Below is a small trained network, with its code and all its weights. Each question gives an input and a target symbol and asks what happens when units are switched off, that is, made to give their printed mean instead of their output.

import numpy as np


def w(rows, s, z=0):
    codes = np.array(rows[::2]) - 128.0
    scale = np.full(codes.shape[1], s)
    scale[-1] = z or s
    return codes * scale


def f(y):
    return y / 2 * (1 + np.tanh(0.7978845608 * (y + 0.044715 * y**3)))


def softmax(a):
    e = np.exp(a - a.max(-1, keepdims=True))
    return e / e.sum(-1, keepdims=True)


def log_softmax(a):
    a = a - a.max(-1, keepdims=True)
    return a - np.log(np.exp(a).sum(-1, keepdims=True))


def net(x, mask):
    ids = ['ΞΣΦΨαβγδζηθλμτ'.index(c) for c in x.split()]
    T = len(ids)
    res = E[ids] + P[:T]
    q, k, v = (res @ M[0].T for M in (Q, K, V))
    z = softmax(np.where(np.tri(T) > 0, q @ k.T / 3**0.5, -1e9)) @ v
    res = res + np.where(mask[0], z, O[0][:, -1]) @ O[0][:, :-1]
    y = f(res @ A[0][:, :-1].T + A[0][:, -1])
    res = res + np.where(mask[1:9], y, B[0][:, -1]) @ B[0][:, :-1]
    return log_softmax(res[-1] @ U[:, :-1].T + U[:, -1])


Q, K, V, O, A, B = {}, {}, {}, {}, {}, {}
E = w([
[118,123,82],'Ξ',
[128,57,112],'Σ',
[218,245,128],'Φ',
[137,70,140],'Ψ',
[126,109,104],'α',
[45,127,42],'β',
[44,165,153],'γ',
[134,127,109],'δ',
[134,94,172],'ζ',
[160,147,182],'η',
[211,132,57],'θ',
[194,152,136],'λ',
[101,120,38],'μ',
[173,204,215],'τ',
],0.011)
P = w([
[107,123,162],'0',
[108,121,157],'1',
[51,235,120],'2',
[113,115,156],'3',
[47,254,119],'4',
[118,112,158],'5',
],0.0052)
Q[0] = w([
[249,30,61],'head 0',
[155,167,43],'head 0',
[253,34,233],'head 0',
],0.02)
K[0] = w([
[251,86,88],'head 0',
[185,160,62],'head 0',
[237,107,222],'head 0',
],0.026)
V[0] = w([
[151,172,102],'head 0',
[91,110,203],'head 0',
[9,104,124],'head 0',
],0.014)
O[0] = w([
[207,137,124,158],'head 0',
[26,126,204,210],'head 0',
[11,255,90,253],'head 0',
],0.0098,0.0033)
A[0] = w([
[65,145,165,140],'neuron 0',
[64,7,125,124],'neuron 1',
[106,104,96,106],'neuron 2',
[140,113,42,158],'neuron 3',
[89,34,76,67],'neuron 4',
[106,176,227,158],'neuron 5',
[87,60,80,142],'neuron 6',
[173,176,169,2],'neuron 7',
],0.016,0.0044)
B[0] = w([
[213,137,76,250],'neuron 0',
[194,68,29,136],'neuron 1',
[82,173,108,128],'neuron 2',
[76,176,213,147],'neuron 3',
[123,253,90,129],'neuron 4',
[42,92,151,248],'neuron 5',
[127,251,88,128],'neuron 6',
[161,221,131,140],'neuron 7',
],0.023,0.016)
U = w([
[140,155,144,220],'Ξ',
[196,167,75,2],'Σ',
[227,182,138,81],'Φ',
[205,91,76,59],'Ψ',
[169,136,124,149],'α',
[137,218,99,12],'β',
[46,115,61,149],'γ',
[155,108,146,202],'δ',
[166,27,102,40],'ζ',
[121,3,183,168],'η',
[151,159,209,244],'θ',
[248,43,183,251],'λ',
[76,193,170,25],'μ',
[52,99,221,35],'τ',
],0.0064,0.005)

Each question gives the input, a string of symbols that net reads in full, and the target symbol t.
The units are the heads (3 rows each of Q, K, V and O) and the neurons (one row each of A and B). Each row of codes is followed by its name. A weight is (code - 128) times the scale printed after its matrix; where a second scale follows, it is the last column's (O, A, B and U).
mask holds one flag per unit, heads first, then neurons. A switched-off unit (its flag False) gives its mean, the last column of its rows in O or B, instead of its output. The means were averaged over made-up inputs and are rounded, as every weight is.
A unit's drop is (log p(t) with every unit on - log p(t) with that unit switched off) / (log p(t) with every unit on - log p(t) with every unit switched off).
The circuit of an input: a set's keep is (log p(t) with only the set's units on - log p(t) with every unit switched off) / (log p(t) with every unit on - log p(t) with every unit switched off). Starting from all 9 units, units are removed one at a time, each time the one whose removal leaves the highest keep (on an exact tie, the one counted first), for as long as the keep stays at least 0.8.
circuit, biggest first: the units of the circuit, biggest drop first
most important unit: the unit with the biggest drop
k most important neurons: the k neurons with the biggest drops, biggest first
drop when u is switched off: that unit's drop, to one decimal
input τ Σ Ψ γ μ, target μ: circuit, biggest first => [neuron 3; head 0]
input α τ Ψ Ψ, target Ψ: circuit, biggest first => [neuron 1; head 0; neuron 4]
input λ μ Ξ μ μ ζ, target ζ: circuit, biggest first => [neuron 1; head 0]
input λ γ η, target γ: circuit, biggest first => [neuron 5; head 0; neuron 0]
input γ Ψ β γ η, target γ: circuit, biggest first => [neuron 5; head 0]
input δ λ β, target β: 2 most important neurons => [neuron 5; neuron 3]
input Φ ζ Φ μ γ τ, target τ: circuit, biggest first => [neuron 0; neuron 5]
input λ Φ Φ ζ, target ζ: 2 most important neurons => [neuron 1; neuron 0]
input η λ τ γ ζ, target γ: most important unit => neuron 5
input τ Ψ η Σ, target Σ: circuit, biggest first => [neuron 1; neuron 4; neuron 6; head 0]
input γ λ η Φ Φ γ, target γ: drop when neuron 5 is switched off => 1.9
input λ τ γ γ Φ, target γ: drop when neuron 4 is switched off => 0.0
input λ θ η Ψ, target Ψ: drop when neuron 7 is switched off => 0.1
input η γ γ Ξ θ γ, target γ: most important unit => neuron 5
input Ψ θ γ θ τ Φ, target Φ: drop when neuron 7 is switched off => 0.8
